Here is a tiny trained network, its code and every weight. The questions are about switching its units off for an input and a class, where a switched-off unit gives its printed mean instead of its output.

import numpy as np


def w(rows, s, z=0):
    codes = np.array(rows[::2]) - 128.0
    scale = np.full(codes.shape[1], s)
    scale[-1] = z or s
    return codes * scale


def norm(h):
    return h / np.sqrt((h * h).mean(-1, keepdims=True) + 1e-5)


def f(y):
    return y / 2 * (1 + np.tanh(0.7978845608 * (y + 0.044715 * y**3)))


def log_softmax(a):
    a = a - a.max(-1, keepdims=True)
    return a - np.log(np.exp(a).sum(-1, keepdims=True))


def net(x, mask):
    res = np.array(x, float).reshape(1, 7) / 4 @ E
    u = 0
    for l in range(3):
        y = f(norm(res) @ A[l][:, :-1].T + A[l][:, -1])
        res = res + np.where(mask[u : u + 5], y, B[l][:, -1]) @ B[l][:, :-1]
        u += 5
    return log_softmax(norm(res)[-1] @ U[:, :-1].T + U[:, -1])


A, B = {}, {}
E = w([
[128,128,130,128,122,129],'x0',
[91,239,113,56,120,137],'x1',
[18,108,118,192,123,6],'x2',
[130,125,128,128,125,122],'x3',
[128,127,127,126,126,123],'x4',
[127,127,126,129,127,131],'x5',
[67,36,74,102,68,178],'x6',
],0.0023)
A[0] = w([
[191,210,125,5,103,166,2],'L0N1',
[66,52,182,215,195,69,52],'L0N2',
[141,51,205,133,121,106,118],'L0N3',
[35,107,21,219,48,123,36],'L0N4',
[145,77,228,151,215,232,145],'L0N5',
],0.0029,0.00085)
B[0] = w([
[135,132,225,29,167,85,240],'L0N1',
[112,92,255,100,151,142,208],'L0N2',
[193,183,71,37,134,59,144],'L0N3',
[143,100,160,72,218,145,245],'L0N4',
[127,127,92,130,138,53,198],'L0N5',
],0.0042,0.0011)
A[1] = w([
[145,107,116,50,70,155,164],'L1N1',
[2,104,38,108,69,174,38],'L1N2',
[181,25,75,53,123,150,203],'L1N3',
[255,80,140,102,145,117,93],'L1N4',
[176,12,7,121,34,198,11],'L1N5',
],0.0036,0.0012)
B[1] = w([
[50,148,140,100,138,175,191],'L1N1',
[132,136,122,97,254,86,198],'L1N2',
[113,105,139,180,86,175,253],'L1N3',
[141,123,48,161,146,121,203],'L1N4',
[172,169,146,159,61,122,201],'L1N5',
],0.0052,0.0018)
A[2] = w([
[133,123,136,71,246,74,117],'L2N1',
[121,33,157,209,133,34,1],'L2N2',
[252,137,37,179,160,142,35],'L2N3',
[44,177,185,124,166,49,65],'L2N4',
[167,138,174,122,193,169,205],'L2N5',
],0.0046,0.00087)
B[2] = w([
[196,89,101,115,135,105,245],'L2N1',
[140,194,204,102,141,138,226],'L2N2',
[78,16,14,34,233,120,189],'L2N3',
[156,129,4,185,94,178,252],'L2N4',
[99,116,121,93,30,5,192],'L2N5',
],0.0042,0.0022)
U = w([
[103,49,26,78,238,77,254],'0',
[191,44,90,199,40,235,88],'1',
[232,234,156,32,99,80,74],'2',
[13,180,161,50,95,245,80],'3',
[229,155,244,230,154,24,84],'4',
[26,36,255,188,138,136,130],'5',
[104,231,49,246,87,90,137],'6',
],0.0085,0.0028)

Each question gives the input, the list of numbers given to net, and the class t.
The units are the neurons (one row each of A and B). Each row of codes is followed by its name. A weight is (code - 128) times the scale printed after its matrix; where a second scale follows, it is the last column's (A, B and U).
mask holds one flag per neuron, layer by layer. A switched-off neuron (its flag False) gives its mean, the last column of its row in B, instead of its output. The means were averaged over made-up inputs and are rounded, as every weight is.
A unit's drop is (log p(t) with every unit on - log p(t) with that unit switched off) / (log p(t) with every unit on - log p(t) with every unit switched off).
The circuit of an input: a set's keep is (log p(t) with only the set's units on - log p(t) with every unit switched off) / (log p(t) with every unit on - log p(t) with every unit switched off). Starting from the 12 units with the biggest drops (on a tie, the unit counted first), units are removed one at a time, each time the one whose removal leaves the highest keep (on an exact tie, the one counted first), for as long as the keep stays at least 0.8.
circuit, biggest first: the units of the circuit, biggest drop first
k most important neurons: the k neurons with the biggest drops, biggest first
top k neurons in layer l: the k neurons of layer l with the biggest drops, biggest first
drop of u: that unit's drop, to one decimal
input [7,7,1,-1,-3,-1,-5], class 6: 2 most important neurons => L2N4, L0N4
input [-4,-2,4,-2,-6,-7,2], class 5: circuit, biggest first => L0N2
input [1,-6,0,6,-2,5,-6], class 0: 3 most important neurons => L2N3, L1N4, L0N3
input [-7,-1,-6,-7,5,6,-4], class 0: circuit, biggest first => L2N3, L1N4
input [-8,7,3,-5,-4,-7,-5], class 6: top 2 neurons in layer 2 => L2N4, L2N2
input [-8,0,1,1,0,-7,3], class 5: circuit, biggest first => L2N4, L2N3
input [-8,0,3,-5,-2,6,4], class 5: 3 most important neurons => L0N4, L2N3, L0N2
input [-3,8,2,-8,3,-8,5], class 0: 3 most important neurons => L1N2, L2N1, L2N2
input [4,-5,1,2,-2,-6,6], class 5: 3 most important neurons => L2N4, L0N2, L2N1
input [5,-6,2,0,-1,1,8], class 5: circuit, biggest first => L2N4, L2N2
input [0,1,-7,-1,4,-2,3], class 3: 3 most important neurons => L1N1, L0N1, L2N4
input [8,0,1,6,5,8,0], class 4: top 2 neurons in layer 2 => L2N3, L2N4
input [3,6,1,6,-5,8,-4], class 6: top 2 neurons in layer 0 => L0N4, L0N3
input [7,-7,-3,1,2,-6,-4], class 0: circuit, biggest first => L2N3
input [-3,-1,2,3,0,6,1], class 5: top 2 neurons in layer 1 => L1N2, L1N5
input [-5,-3,1,-3,1,-8,1], class 5: 4 most important neurons => L0N2, L1N2, L0N1, L1N3
input [4,8,3,8,-7,-3,-4], class 6: top 2 neurons in layer 0 => L0N3, L0N4
input [-2,-4,0,-6,3,3,-7], class 0: top 2 neurons in layer 0 => L0N1, L0N3
input [-4,3,2,5,2,8,-7], class 6: top 2 neurons in layer 2 => L2N4, L2N2
input [-7,0,-8,-7,1,-1,-7], class 0: 3 most important neurons => L2N3, L1N4, L0N2
input [4,-8,6,-2,-1,1,-1], class 4: circuit, biggest first => L2N2
input [-1,-4,8,-3,-5,0,-1], class 4: top 2 neurons in layer 1 => L1N1, L1N3
input [6,-1,0,6,-3,4,-7], class 0: top 2 neurons in layer 1 => L1N5, L1N1
input [5,-3,-8,1,-4,0,-8], class 0: drop of L2N3 => 0.8
input [-4,-1,6,-2,3,-5,0], class 4: drop of L1N3 => 0.3
input [5,-4,-3,-2,-1,-5,-2], class 0: drop of L2N3 => 1.1
input [7,-6,-6,3,-2,-6,-7], class 0: drop of L0N1 => 0.0
input [4,4,4,-7,7,0,-5], class 6: circuit, biggest first => L2N4
